The symbols move the objects like this.
duda ε mifu
duda ζ gogi
duda ρ daba
duda σ reda
duda ω bifi
duda φ nela
duda α bidi
duda ξ kaze
kaze ε bota
kaze ζ duve
kaze ρ seri
kaze σ meka
kaze ω nedi
kaze φ kegi
kaze α fige
kaze ξ duda
lepu ε gile
lepu ζ pala
lepu ρ vidu
lepu σ bena
lepu ω tezu
lepu φ zemo
lepu α lupi
lepu ξ gulu
logu ζ bako
logu σ fabi
logu φ reta
roke ζ nala
roke ρ rati
roke ω zuki
fozu ε kazi
fozu ω muse
fozu ξ nalo
lupi ρ nela
lupi φ daba
lupi α lepu
gida ε bono
gida σ muse
gida ξ sugu
sira ε vidu
sira ζ soma
sira ρ gile
sira σ rifa
sira ω dofi
sira φ mana
sira α dota
sira ξ boto
reta ε biso
reta ζ sufu
reta ρ roki
reta σ sugi
reta ω bote
reta φ logu
reta α bapa
reta ξ vogu
redo ε rovu
redo ζ muse
redo ξ mini
vevo σ lomu
vevo φ bono
vevo ξ bako
duve ζ kaze
duve α rovu
duve ξ gogi
bidi ε mana
bidi ζ sugi
bidi ρ zemo
bidi σ sufu
bidi ω kidu
bidi φ vidu
bidi α duda
bidi ξ fige
soze ζ mufi
soze ω fabi
soze φ rati
rira ε gina
rira ζ roki
rira ρ sufu
rira σ zemo
rira ω demo
rira φ bena
rira α duba
rira ξ difu
soma ε fabi
soma ζ sira
soma φ mini
mifu ε duda
mifu ζ miso
mifu ρ refe
mifu σ mibe
mifu ω navo
mifu φ dota
mifu α mana
mifu ξ bota
bimu ω nela
bimu φ bifi
bimu α mufi
lomu ε boto
lomu ζ sasa
lomu ρ gulu
lomu σ vevo
lomu ω roka
lomu φ fige
lomu α kegi
lomu ξ vidu
boto ε lomu
boto φ muse
boto ξ sira
sesa σ nela
sesa φ reda
sesa α bako
mibe ε reda
mibe σ mifu
mibe α sugu
dofi ε mufi
dofi ω sira
dofi φ nalo
gogi ε miso
gogi ζ duda
gogi ρ kebo
gogi σ bapa
gogi ω kibe
gogi φ fasa
gogi α sugi
gogi ξ duve
zefa σ bifi
zefa ω reda
zefa α gira
kibe ζ bifi
kibe ω gogi
kibe α rati
gigu σ kazi
gigu ω bono
gigu ξ gira
pala ζ lepu
pala ρ fabi
pala φ zuki
bapa ζ reda
bapa σ gogi
bapa α reta
bote ζ gira
bote σ rati
bote ω reta
rifa ε bako
rifa σ sira
rifa φ sugu
rovu ε redo
rovu ζ fige
rovu ρ rule
rovu σ vogu
rovu ω bole
rovu φ sasa
rovu α duve
rovu ξ sugi
mana ε bidi
mana ζ mini
mana ρ zuku
mana σ sugu
mana ω nalo
mana φ sira
mana α mifu
mana ξ muse
sugi ε mini
sugi ζ bidi
sugi ρ zuki
sugi σ reta
sugi ω rati
sugi φ fabi
sugi α gogi
sugi ξ rovu
gina ε rira
gina ρ sugu
gina σ zuku
kidu ε nalo
kidu ζ rati
kidu ρ nala
kidu σ gira
kidu ω bidi
kidu φ mufi
kidu α bifi
kidu ξ kazi
bota ε kaze
bota α muse
bota ξ mifu
vogu ζ bono
vogu σ rovu
vogu ξ reta
zemo ε zuku
zemo ζ zuki
zemo ρ bidi
zemo σ rira
zemo ω nala
zemo φ lepu
zemo α daba
zemo ξ garu
demo ρ gira
demo σ nala
demo ω rira
biso ε reta
biso ζ sugu
biso σ mini
zuku ε zemo
zuku ζ pane
zuku ρ mana
zuku σ gina
zuku ω dufe
zuku φ gile
zuku α refe
zuku ξ muku
rati ε foze
rati ζ kidu
rati ρ roke
rati σ bote
rati ω sugi
rati φ soze
rati α kibe
rati ξ bole
fige ε muse
fige ζ rovu
fige ρ garu
fige σ bono
fige ω kazi
fige φ lomu
fige α kaze
fige ξ bidi
seri ρ kaze
seri α garu
seri ξ daba
dota ε nela
dota φ mifu
dota α sira
kebo ζ daba
kebo ρ gogi
kebo α zuki
lege σ mufi
lege ω bako
lege φ gira
mini ε sugi
mini ζ mana
mini ρ pane
mini σ biso
mini ω foze
mini φ soma
mini α miso
mini ξ redo
foze ε rati
foze ζ nalo
foze ω mini
bole ζ kazi
bole ω rovu
bole ξ rati
miso ε gogi
miso ζ mifu
miso α mini
duba ρ reda
duba σ daba
duba α rira
fasa ζ nela
fasa φ gogi
fasa α fabi
rule ζ garu
rule ρ rovu
rule ξ zuki
nela ε dota
nela ζ fasa
nela ρ lupi
nela σ sesa
nela ω bimu
nela φ duda
nela α vidu
nela ξ kegi
roki ζ rira
roki ρ reta
roki σ zuki
bifi ε navo
bifi ζ kibe
bifi ρ mopo
bifi σ zefa
bifi ω duda
bifi φ bimu
bifi α kidu
bifi ξ nedi
muse ε fige
muse ζ redo
muse ρ muku
muse σ gida
muse ω fozu
muse φ boto
muse α bota
muse ξ mana
sugu ε sufu
sugu ζ biso
sugu ρ gina
sugu σ mana
sugu ω gano
sugu φ rifa
sugu α mibe
sugu ξ gida
zuki ε pane
zuki ζ zemo
zuki ρ sugi
zuki σ roki
zuki ω roke
zuki φ pala
zuki α kebo
zuki ξ rule
gira ε gano
gira ζ bote
gira ρ demo
gira σ kidu
gira ω sufu
gira φ lege
gira α zefa
gira ξ gigu
bafa ρ kazi
bafa ω garu
bafa ξ nala
fabi ε soma
fabi ζ vidu
fabi ρ pala
fabi σ logu
fabi ω soze
fabi φ sugi
fabi α fasa
fabi ξ sasa
garu ε muku
garu ζ rule
garu ρ fige
garu σ difu
garu ω bafa
garu φ gulu
garu α seri
garu ξ zemo
pane ε zuki
pane ζ zuku
pane ρ mini
roka ω lomu
roka φ kazi
roka ξ mufi
tezu ρ mufi
tezu ω lepu
tezu φ nala
refe ε daba
refe ρ mifu
refe α zuku
kazi ε fozu
kazi ζ bole
kazi ρ bafa
kazi σ gigu
kazi ω fige
kazi φ roka
kazi α nedi
kazi ξ kidu
gulu ρ lomu
gulu φ garu
gulu ξ lepu
navo ε bifi
navo ω mifu
navo α nalo
bono ε gida
bono ζ vogu
bono ρ difu
bono σ fige
bono ω gigu
bono φ vevo
bono α meka
bono ξ sufu
gile ε lepu
gile ρ sira
gile φ zuku
reda ε mibe
reda ζ bapa
reda ρ duba
reda σ duda
reda ω zefa
reda φ sesa
reda α sufu
reda ξ meka
nala ε dufe
nala ζ roke
nala ρ kidu
nala σ demo
nala ω zemo
nala φ tezu
nala α mopo
nala ξ bafa
nedi ω kaze
nedi α kazi
nedi ξ bifi
dufe ε nala
dufe ρ nalo
dufe ω zuku
nalo ε kidu
nalo ζ foze
nalo ρ dufe
nalo σ gano
nalo ω mana
nalo φ dofi
nalo α navo
nalo ξ fozu
sasa ζ lomu
sasa φ rovu
sasa ξ fabi
meka σ kaze
meka α bono
meka ξ reda
vidu ε sira
vidu ζ fabi
vidu ρ lepu
vidu σ bako
vidu ω mufi
vidu φ bidi
vidu α nela
vidu ξ lomu
mufi ε dofi
mufi ζ soze
mufi ρ tezu
mufi σ lege
mufi ω vidu
mufi φ kidu
mufi α bimu
mufi ξ roka
bako ε rifa
bako ζ logu
bako ρ bena
bako σ vidu
bako ω lege
bako φ sufu
bako α sesa
bako ξ vevo
gano ε gira
gano σ nalo
gano ω sugu
daba ε refe
daba ζ kebo
daba ρ duda
daba σ duba
daba ω mopo
daba φ lupi
daba α zemo
daba ξ seri
muku ε garu
muku ρ muse
muku ξ zuku
sufu ε sugu
sufu ζ reta
sufu ρ rira
sufu σ bidi
sufu ω gira
sufu φ bako
sufu α reda
sufu ξ bono
difu ρ bono
difu σ garu
difu ξ rira
kegi φ kaze
kegi α lomu
kegi ξ nela
bena ρ bako
bena σ lepu
bena φ rira
mopo ρ bifi
mopo ω daba
mopo α nala

The rows follow the links: the fewer symbols apart two objects are, the more alike their rows tend to be.

Each row is also shifted at random along 8 hidden directions that mean nothing.

Some objects, each with a row of numbers:
sasa: -148   -19    14     2     2   -19   -18    24   -32    34    78   -17    11    29   -17    21    -6    -2   -11   -16   -73    52    41    47   -69     9   -34    46    12    -7   -42    -1    48    51   -23   -22     2   -25    83   -41    -3    64     0    85    12   -12   -27    62   -65   -46    -1    19   -33
roki:  -36     5   -14    20    11    48    36   -18    10   -52   -36    19   -28   -54    19    29   -36    31    11    29     1     2   -32    51     2   -25    29    -2    16    17    98   -47    36   -30    50    21   -55   -13   -46   -22    38    76   -11    30   -26    91   114    75   -62   -70   -24    41    56
seri:   29    -3     3    18    40   -19   -36   -11   -66    -1    58   -11   -14    -1   -20    -8   -19   -24   -20    -5    -9     8    19    15    -3     2   -24    16    12     3   -36    32    -6    16   -15    17    -8    -6    52   -15   -22    28    37    30    27    -6   -29   -27    -6    -7   -18   -10     1
kegi:   16    -9    13    -7    11   -20   -83    26   -52   -17    75   -45    -9     1   -48   -34    35    -4    27   -18   -40    15    43    -2    40    19    18    33   -57    34   -72     7   -20    17    25    23   -39   -53    37   -28    -8    29     9   -13   -19    14    13   -34   -26   -54   -37   -25    18
mana:  -89    17    20     3    -1   -36   -15    31     7    37    50    -6    30   -20   -19    21     3   -57   -15   -29   -20    32    23     9   -12     9    27     0   -13    34   -66    16    -3    54    -3    -9    -3   -28    39     1   -20    10    12    23   -18   -19   -63     4   -19     6    -1   -11   -10
mifu:   -3    19    11   -24    -8    -9   -26   -23   -36   -30    -2    -3     1   -21   -19     7     8   -43    17    -7     3     3   -18     9   -14   -15    24     7   -19     9    18    -1   -10    28     5    38   -30    23    16    23     0    25    22   -12    -3    43    23     0    14   -23     1   -18    21
roka:  -57   -20    -2   -23   -16    -5    14    12    12   -16   -26   -28    15    34     5   -24    25    63    35   -16   -22   -20    -3   -52    -5    31   -36    -5   -16   -51    13    17    13   -26   -22    -3    55    13    -9    44     1   -38   -40   -40     3   -46    -4    -6    49    29    46     3   -66
bifi:   21   -11     6     1   -30   -20   -42    10    -5    35    17    63   -43    37    20    53    26    -4     5   -36     1   -32   -34    13    76   -35    10    19   -34    53   -59     2   -17    45   -39   -15   -52    -9   -16   -61    57   -43    49    29    50   -67   -32   -63    29    19   -31   -45    14
demo:  -22   -16    -9    21   -12   -27    40    31   -16    20     3    11     6   -43    11   -18   -30   -93    -9    -2   -17   -21    13    -1    -3   -20   -12   -21    -3   -13    -7     4    14    14    16     3   -15    28    31    58   -83    53   -17   -13   -37     5   -99   -24    -5    44    28    19   -11
gida:   -5    48    -3     5    10   -22    -4     3   -32   -16     5    29    10    25   -17   -24     1   -48     1    20     0    -3   -19     3   -23   -52   -13   -25    -2    14    17    14   -28   -11   -17    -5     2     8     9    21   -23    -1    22     2     3    22   -35   -31    10   -21     2   -25   -22
zuku:    1    -8     3   -13    32    48    -1   -11    84    -1    17   -38    15    -7    27    53    18    99   -26    18    32    49    14    18    33    71    26    -7    30    22   -23   -48    10   -22    15   -34    47   -51   -50   -55   112   -69     9    80    13   -34    83    75   -21   -20   -40    56    19
refe:   27    -2    16     2     8    14    10   -12    58    -1    -2     9    14   -56    18    62   -25   -15   -41    15     8    33   -19    19    54   -31    61    10   -11    61     8   -32    21    24    53    13   -50   -26   -11   -28    32     9     6     5   -17    55    60    15   -40   -18   -59    12    58
mini:   69     8     8     8    12   -11    20   -25   -16    47    -4    28    11    -2     0    23   -29   -59   -45     5    39    37    13    45   -79   -41     7    -8    41     6     7    25   -22    57   -33   -17   -17    35    20    -2   -33    24    40    51    24     6   -49    19   -22    13    11   -19    10
duba:   31   -37   -28     8    14     2    28    10    21    19   -10    -6    31   -29    39    51   -28    -7   -36    12     2   -25     0   -14    16    44   -17    -2    34   -26   -34    19    -7   -17    25   -27    28     9     4    14   -28   -23     6   -23    -8   -63   -69   -19    17   100    32    27   -20
bapa:  -31   -31   -22    -5   -27    40    50    11   143    33   -35     6    51   -13    48    32    -2    66   -54    17    10   -27     6   -45    92    40     9     5    47    -4   -17   -35     1   -67    40   -78    75   -14   -60   -48    45  -101   -27   -69   -14   -42     2    -9    25    84   -10    22   -11
nedi:  130   -34     9    -8    -6   -49   -45    42   -65    22    48   -63    13   -27     7     9    18   -63    14   -54    -2   -35    46   -50    27    57     6    12   -47   -32   -96    92   -47    12    10   -26   -29   -25    28     8   -56    -9    12   -50    20   -87  -133   -60    25    77    27   -39   -31
mufi:  -19   -45    -2   -30   -33     8    31    19    14    -9   -55   -20     7   -10    27    46     1    22    41   -18    -7   -12     2   -24   -36    33   -12    -3   -13   -56    27     5    18    -8     4    10    13    33    -8    53    -7    18   -35   -11   -13   -45    -2    34    17    53    55    13   -25
zuki:  -64    -8     3    -6    -4     0   -16    23   -13    -5     5   -24   -20    -7     2     0    38    35     6   -17    12   -21     9   -18    30    58     0     8    13   -16   -26     4    -9    -9   -32    10   -11   -12   -19   -17    54   -48    -1    -1    15   -69    -8     0    11    27     6    28   -11
gira:   16     0    -8     1   -28    22    28    15    64    32    21    27     8     1    -7   -31   -32   -34   -38    12    14    -3    25     9    27   -17    -5   -13    12    25   -10   -41    27   -16     1   -29    48    18     3   -18   -10    11   -10    35   -15    41   -29    -5     2    -9   -36    20    17
pane:  -57    32     7    20    32    -7   -41   -24   -55   -35    63   -71   -14    -6   -38   -97    23     2    18     6    11    27    31    20    -6    37    17    -6     2    -2     7    -7     1   -17   -17    37    -4   -19     5    -2    14     9     2     3    -6    37    66    28   -12   -85   -12    15    30
bidi:  -32     9    11   -10   -16    15   -41    37    18    19    48    -5     4    -4   -28   -10    19    11   -14   -27    -6     7    37    15    19    36     0    11    -2    33   -63   -12    -5    37   -19    -4    18   -32    22   -48    18    -1     6    45     7    -6   -26    13   -18   -19   -28     4    18
fige:   52    14    18    -6     5     6   -23    37     1     2    42   -54    20   -49   -50   -28    -2   -11   -13   -21     3    19    52   -19    10    32    13    12   -17    11   -35    27    -5    -2    25     3     4   -47    29   -17   -28    50   -25     0   -15    37   -29     4   -34   -20   -40    -3     4
fozu:  -47    27    10    -1    -3     9    38   -26    98     9     4    24    11    35     5   -44    -5    36   -33     1    16    25   -29    -4    34   -56   -15   -21     4    35    27   -43    25   -25   -27   -34    70     3   -25   -21    41   -69   -13    17    19    40    46   -17    29   -21   -36    -9   -17
sira: -205     5    -6   -29    -4     1    12    -3    19   -20   -36    -6    27    35     2    18    26    30    26    -6   -36    17    -9   -18   -41    22   -24    -9    13   -50    27   -26    27    -1   -25    13    58    41    12    55    18   -24   -16    15   -19   -17    25    40    36    16    46     8   -47

From each start, follow one symbol. Which object do you reach?
Answers are names.
  74   -10    -2   -12   -40    24   -20    22    26   -54   -40   -23   -14   -80    22    27    19    -5    57   -17    -6   -54   -18   -39   118     4    83    -4   -77    36    22   -23   -20   -48    96    22   -88   -41   -76    -4    22    22   -28   -94   -48    41    45   -21     7    -4   -35   -13    56
σ: bifi
 -27     4   -12    29     2    -6     1    18    -8    38    -1    99   -30    31    27    76   -22   -21   -30    14    -2    -7   -40    40    11   -55   -24    -5    23    45   -28   -14     1    44   -39   -14   -41    -3     4   -25    21   -18    54    78    31   -45   -53   -31   -14    20   -17     7     1
ξ: difu
  31   -20     2    22     2     7    67     1   103    56    -6    33    18    -5    22    19   -49    -3   -80     7    16    21    -6   -15    28   -44   -27    -8    30    23    -3    -9    42    13   -12   -48    47     5     3    -5   -16   -38   -28    27    19     4   -46   -31     7    55   -29    12   -21
ω: garu
 -77    15     6    11    19   -11     2   -23   -27   -17    41   -27    -8    21     1   -51    -7     3    17    -9     6    16     2    13   -15    11   -18   -23    -2     2     3    -7     9    -4   -34    15    23     3    10    24     3   -14    -4    32     8    -9    28    15    19   -35    14    23    -7
ρ: nalo
 -85   -19     0    -5   -19    -5    26     1   -25    13   -39    25   -13   -10   -16    14    -7   -33    11     4   -24    11     4    29   -65   -28     0    20     8   -18    45   -17    26    46    -7    30   -33    42    36    25   -30    79   -13    18   -16    44    11    32   -37   -14    24     1     7
ρ: pala
 -14    29    12    -1     5   -11    12   -16    29     9    -8    -3    22     1   -14   -26     3    -8   -29     2    12    31    -5   -17    -2   -22    10    -7     7    -1    18    11    -2    -9   -18   -17    13    -3    -7    -3    -6   -27    -3   -28     6    24    -3    -9     4    -6    -6   -14   -15
ξ: mini
 -39   -17    -3   -22     3   -10   -21   -14   -47   -22   -11    -3   -13    22   -29   -38    20    -4    26     3   -23   -20    13    -9   -31     5   -24    12     1   -36    16     1     3    10   -13    35    27    48    35    32   -31    23     2   -23   -11    18    17   -15    27    -6    34   -16    -5
σ: sesa
  14    27   -14    -2    -5    -6    16   -14   -60   -30   -58    21    -3     0    33    38    -6   -12    35     8    20   -15   -46    15   -54   -21    11   -26    10   -30    66    30   -36   -17    -6     3   -43    18   -39    37    -9    10    21   -17    15   -19    -6    31     6    18    54   -16   -13
ε: reta
 -55   -28    -9   -14   -30     7     6    52    38    21    -8    20     6    18    11    46     9    12    -8    21   -40     5    23    -1    -2    27    -8     6     2     0   -48   -31     6     4    13   -19    28   -13    15    -8    14   -19    -2    22   -28   -38   -46     2   -13    35     9    12   -27
ε: rifa
  67   -23   -23   -15    15    14    13   -21    -6   -30   -35   -29     6   -33   -10   -33   -10    -6    -7    11    37   -34    10   -34    11    45   -12    -4    27   -45    25    13   -12   -21    11    31    41    45    -9    37   -36    12   -10   -52   -16    11     0   -21    33    41    14    10    10
ξ: seri
 -44    25     4   -16    19     0   -12    -9   -16   -24   -24   -15     8    37    -8     3    13    42    33     8   -13    23   -17   -15   -45   -15   -19   -14    -7   -30    33     7     2    -6   -17    16    27     7    -5    26    10   -21   -14     1     1     3    42    23    16   -20    26    -9   -31
φ: muse
-105   -31     9    -5    -8     4     7    42    25    12   -11     6    -6    -8    11    63    14    18     3     5   -37    18    12    -5    14    21    -1    17    -6     1   -30   -26    35    25     0    13    -8    -5    14     8    27    13   -15    32   -20   -33    -9     9   -15    22     0    27   -10
ζ: pala
  35    37     6    -7    31    14   -23   -49    -7   -35    18   -11    11     3   -28   -38    -6    13   -11    16    14    16   -17     8     2   -25    13     9    -5    31    39   -12     0    -8     4    19    18    -6    -2   -14    27    -9    12    -7     7    74    84     4     6   -65   -33   -15    26
α: muse
 -37    20    -8    -4    20   -15   -21     8   -84   -52    -7   -37     5   -21     4   -30    15   -38    49    12     0   -21    -4   -25   -24    39     8   -30   -11   -38     6    26   -36   -33    12    38   -24     9    -6    75   -37    15    -1   -27   -25   -15   -17     8    14     7    46    17   -17
ρ: sugu
  52     3   -14    -3     5    27     9     5    22    14    30     7    14    24   -12    -7   -29    -1   -48    23    11    15    21    25   -35     8   -36     3    43    -1   -12   -16    -3   -13    -5   -35    63     4    28   -37    -4    15    16    69    21    23   -32    14   -17   -14   -20    13   -16
α: meka
  45    20   -11     3    37    37     1   -25    -6    -7   -10    12   -29    51    -1    11    -4    83   -22    19    44     7   -35     9   -15    12   -64    -1    53   -15    10     8    -1   -18   -63    -4    49    10   -22   -17    46   -54    29    69    64   -38    40     5    24    -9    -8    11   -20
ζ: rule
   7     1   -20    -5   -17    15    -3     1   -39     0   -23     8    -4    12    11     8    -8     1    10    11    16   -21     6    15   -52    23   -19     0    42   -34    19     9   -19   -26   -14   -13     3    25    -4    -7     1    16    17    23    24   -24   -25    35    -9     7    33    12    -4
ξ: vogu
 -50   -16    -7   -25   -20   -20   -40    -2   -62   -23    24   -47     6   -10   -29   -62    25   -26    16   -32   -10   -31    32   -19    -8    52    -5    21    -6   -53   -12    20   -16    -2   -16    26    13    25    37    17   -23    19     9   -53    -5   -12   -29    -9    19    15    24   -11    -6
ζ: duda
 -14     3   -16   -15   -14     6   -34    11   -12   -10    16    -4     5    31   -11   -41    13     1     1     7     3   -37    13   -20    27    37   -26     9    18    -7   -34    -5   -31   -30   -10   -10    54    17     4   -12    -3   -49    17   -24     7   -29   -29   -38    45    22     7    -3    -8
σ: duda
